Below are the code and all the weights of a small trained network. Each question names an input and a target symbol and asks about switching units off, where a switched-off unit gives its printed mean instead of its output.

import numpy as np


def w(rows, s, z=0):
    codes = np.array(rows[::2]) - 128.0
    scale = np.full(codes.shape[1], s)
    scale[-1] = z or s
    return codes * scale


def softmax(a):
    e = np.exp(a - a.max(-1, keepdims=True))
    return e / e.sum(-1, keepdims=True)


def log_softmax(a):
    a = a - a.max(-1, keepdims=True)
    return a - np.log(np.exp(a).sum(-1, keepdims=True))


def net(x, mask):
    ids = ['ΔΞΦΨαβγεζημπστ'.index(c) for c in x.split()]
    T = len(ids)
    res = E[ids] + P[:T]
    u = 0
    for l in range(2):
        r = res
        for j in range(3):
            rows = slice(2 * j, 2 * j + 2)
            q, k, v = (r @ M[l][rows].T for M in (Q, K, V))
            z = softmax(np.where(np.tri(T) > 0, q @ k.T / 2**0.5, -1e9)) @ v
            o = O[l][rows]
            res = res + np.where(mask[u + j], z, o[:, -1]) @ o[:, :-1]
        u += 3
    return log_softmax(res[-1] @ U[:, :-1].T + U[:, -1])


Q, K, V, O = {}, {}, {}, {}
E = w([
[145,155,104,83,8,112,113,57],'Δ',
[174,108,150,131,150,204,142,82],'Ξ',
[121,144,55,166,187,181,77,83],'Φ',
[75,119,46,131,104,127,128,83],'Ψ',
[62,189,72,149,127,171,157,89],'α',
[159,159,84,71,53,193,180,100],'β',
[108,237,109,148,132,199,140,99],'γ',
[165,133,51,165,148,146,132,149],'ε',
[190,141,177,87,30,161,160,124],'ζ',
[142,210,123,186,164,171,105,139],'η',
[173,27,102,142,105,127,108,144],'μ',
[180,182,90,140,82,116,91,155],'π',
[67,68,144,193,144,168,183,155],'σ',
[73,100,161,175,82,92,113,146],'τ',
],0.016)
P = w([
[168,125,124,78,195,23,157,62],'0',
[173,132,98,189,134,131,174,20],'1',
[123,95,153,108,96,201,57,59],'2',
[157,153,66,128,111,108,132,126],'3',
[194,190,81,234,106,122,179,94],'4',
[91,53,177,126,105,221,28,119],'5',
[143,173,72,127,86,123,111,179],'6',
[181,212,75,227,90,155,156,147],'7',
[55,34,201,120,91,229,19,183],'8',
[105,162,86,152,119,127,112,247],'9',
[134,178,113,205,129,146,145,193],'10',
],0.012)
Q[0] = w([
[78,55,173,74,142,87,122,87],'0.h1',
[126,111,145,144,150,148,133,132],'0.h1',
[109,129,131,126,139,87,193,195],'0.h2',
[102,69,194,143,96,170,85,109],'0.h2',
[176,155,110,251,94,110,167,106],'0.h3',
[89,68,154,149,77,216,88,111],'0.h3',
],0.012)
K[0] = w([
[162,91,138,130,144,110,126,73],'0.h1',
[113,100,176,136,184,144,112,146],'0.h1',
[121,115,152,173,132,155,99,155],'0.h2',
[160,126,149,98,179,108,130,125],'0.h2',
[79,131,142,139,104,141,103,247],'0.h3',
[95,113,165,69,157,73,179,129],'0.h3',
],0.012)
V[0] = w([
[117,103,186,94,164,59,156,104],'0.h1',
[149,180,92,146,53,161,136,157],'0.h1',
[177,92,117,108,145,132,96,175],'0.h2',
[186,94,134,174,152,162,98,84],'0.h2',
[177,179,93,107,187,169,96,87],'0.h3',
[149,176,112,209,97,125,2,167],'0.h3',
],0.0091)
O[0] = w([
[183,255,141,123,141,129,99,129,10],'0.h1',
[110,64,214,84,166,103,176,127,253],'0.h1',
[126,140,95,83,100,122,121,153,68],'0.h2',
[149,125,151,173,70,162,110,102,163],'0.h2',
[116,164,134,33,229,151,115,127,170],'0.h3',
[104,63,237,148,228,55,99,83,140],'0.h3',
],0.0094,0.0071)
Q[1] = w([
[87,77,98,141,99,169,106,10],'1.h1',
[194,113,117,188,169,67,254,49],'1.h1',
[78,108,145,99,105,205,86,90],'1.h2',
[172,81,99,144,159,86,250,48],'1.h2',
[140,187,124,144,108,56,156,191],'1.h3',
[87,137,159,110,80,193,47,139],'1.h3',
],0.0087)
K[1] = w([
[41,152,120,66,115,55,117,254],'1.h1',
[87,64,209,155,105,185,95,240],'1.h1',
[115,195,109,53,150,71,164,197],'1.h2',
[104,35,157,103,92,134,97,238],'1.h2',
[170,142,153,165,87,136,116,31],'1.h3',
[150,235,160,63,148,137,134,152],'1.h3',
],0.0089)
V[1] = w([
[37,155,103,172,172,166,186,141],'1.h1',
[235,59,124,142,176,191,163,197],'1.h1',
[119,201,255,142,117,195,180,156],'1.h2',
[133,179,105,221,193,133,79,189],'1.h2',
[174,123,140,100,117,55,165,171],'1.h3',
[168,174,143,109,133,104,209,161],'1.h3',
],0.0094)
O[1] = w([
[2,140,94,148,134,189,200,105,150],'1.h1',
[218,23,90,87,109,192,142,87,112],'1.h1',
[182,136,245,161,159,232,129,153,112],'1.h2',
[137,42,121,193,179,132,123,95,2],'1.h2',
[100,68,120,114,112,82,228,168,82],'1.h3',
[133,78,197,137,190,99,207,155,152],'1.h3',
],0.011,0.0059)
U = w([
[84,195,171,109,81,77,86,185,227],'Δ',
[184,160,175,123,90,174,101,120,186],'Ξ',
[99,157,137,108,118,137,31,101,89],'Φ',
[40,163,98,113,94,90,143,146,58],'Ψ',
[33,182,173,113,125,117,194,84,5],'α',
[94,148,110,47,111,137,178,193,41],'β',
[81,147,220,104,175,131,148,86,154],'γ',
[136,73,97,97,135,84,169,115,157],'ε',
[144,156,177,115,92,134,161,180,192],'ζ',
[143,91,225,140,175,62,112,68,197],'η',
[147,121,100,117,78,103,93,180,154],'μ',
[108,88,157,96,168,48,161,116,187],'π',
[111,127,124,203,35,153,196,131,113],'σ',
[99,140,226,254,50,39,127,105,146],'τ',
],0.0054,0.0031)

Each question gives the input, a string of symbols that net reads in full, and the target symbol t.
The units are the heads (2 rows each of Q, K, V and O). Each row of codes is followed by its name. A weight is (code - 128) times the scale printed after its matrix; where a second scale follows, it is the last column's (O and U).
mask holds one flag per head, layer by layer. A switched-off head (its flag False) gives its mean, the last column of its rows in O, instead of its output. The means were averaged over made-up inputs and are rounded, as every weight is.
A unit's drop is (log p(t) with every unit on - log p(t) with that unit switched off) / (log p(t) with every unit on - log p(t) with every unit switched off).
The circuit of an input: a set's keep is (log p(t) with only the set's units on - log p(t) with every unit switched off) / (log p(t) with every unit on - log p(t) with every unit switched off). Starting from all 6 units, units are removed one at a time, each time the one whose removal leaves the highest keep (on an exact tie, the one counted first), for as long as the keep stays at least 0.8.
units of the circuit, in order: the units of the circuit, biggest drop first
most important unit: the unit with the biggest drop
which heads matter: for each layer, one digit per head in row order, 1 if its drop is at least 0.15 and else 0, layers parted by /
input ε μ γ σ γ, target σ: units of the circuit, in order -> (0.h3; 1.h1)
input Δ σ Ξ μ, target μ: most important unit -> 1.h1
input Φ ζ τ τ ζ β Ξ α Φ Φ, target Φ: which heads matter -> 001 / 001
input τ Ψ Δ Δ Φ β μ γ σ μ Ξ, target σ: units of the circuit, in order -> (0.h3; 1.h1)
input γ τ Ψ γ α Δ, target γ: which heads matter -> 101 / 111
input β Δ π γ σ η, target β: units of the circuit, in order -> (0.h3; 1.h2)
input Δ Φ η σ ε Δ π σ ζ, target Δ: which heads matter -> 000 / 110
input σ π γ η, target η: which heads matter -> 101 / 010
input α Δ σ μ α, target σ: which heads matter -> 001 / 100
input π μ ε Φ, target Φ: units of the circuit, in order -> (1.h3; 0.h1)
input Δ Δ μ, target Δ: units of the circuit, in order -> (1.h1; 1.h2)
input ζ π Δ Δ Δ Φ σ π Φ, target ζ: units of the circuit, in order -> (1.h3; 1.h2; 0.h3; 0.h1)
input τ β ζ Δ Δ, target Ξ: which heads matter -> 100 / 110
input Ψ τ ζ, target Ψ: most important unit -> 1.h2
input β Ξ Ψ π π, target η: which heads matter -> 001 / 100
input ζ ε γ, target ζ: which heads matter -> 101 / 111
input Ψ γ η Δ Φ ζ Δ Φ, target Ξ: which heads matter -> 000 / 111
input Δ Δ ζ Ξ, target Ξ: units of the circuit, in order -> (1.h2; 1.h1)
input μ σ Δ τ Φ, target τ: units of the circuit, in order -> (0.h3; 1.h1)
input γ ε ζ Ξ Ξ γ, target γ: most important unit -> 1.h2
input τ β β Δ Ψ Φ, target τ: units of the circuit, in order -> (0.h1; 1.h1; 0.h3; 1.h2)
input ε τ π σ Δ Φ μ β ε Ξ σ, target σ: units of the circuit, in order -> (1.h1; 0.h3)
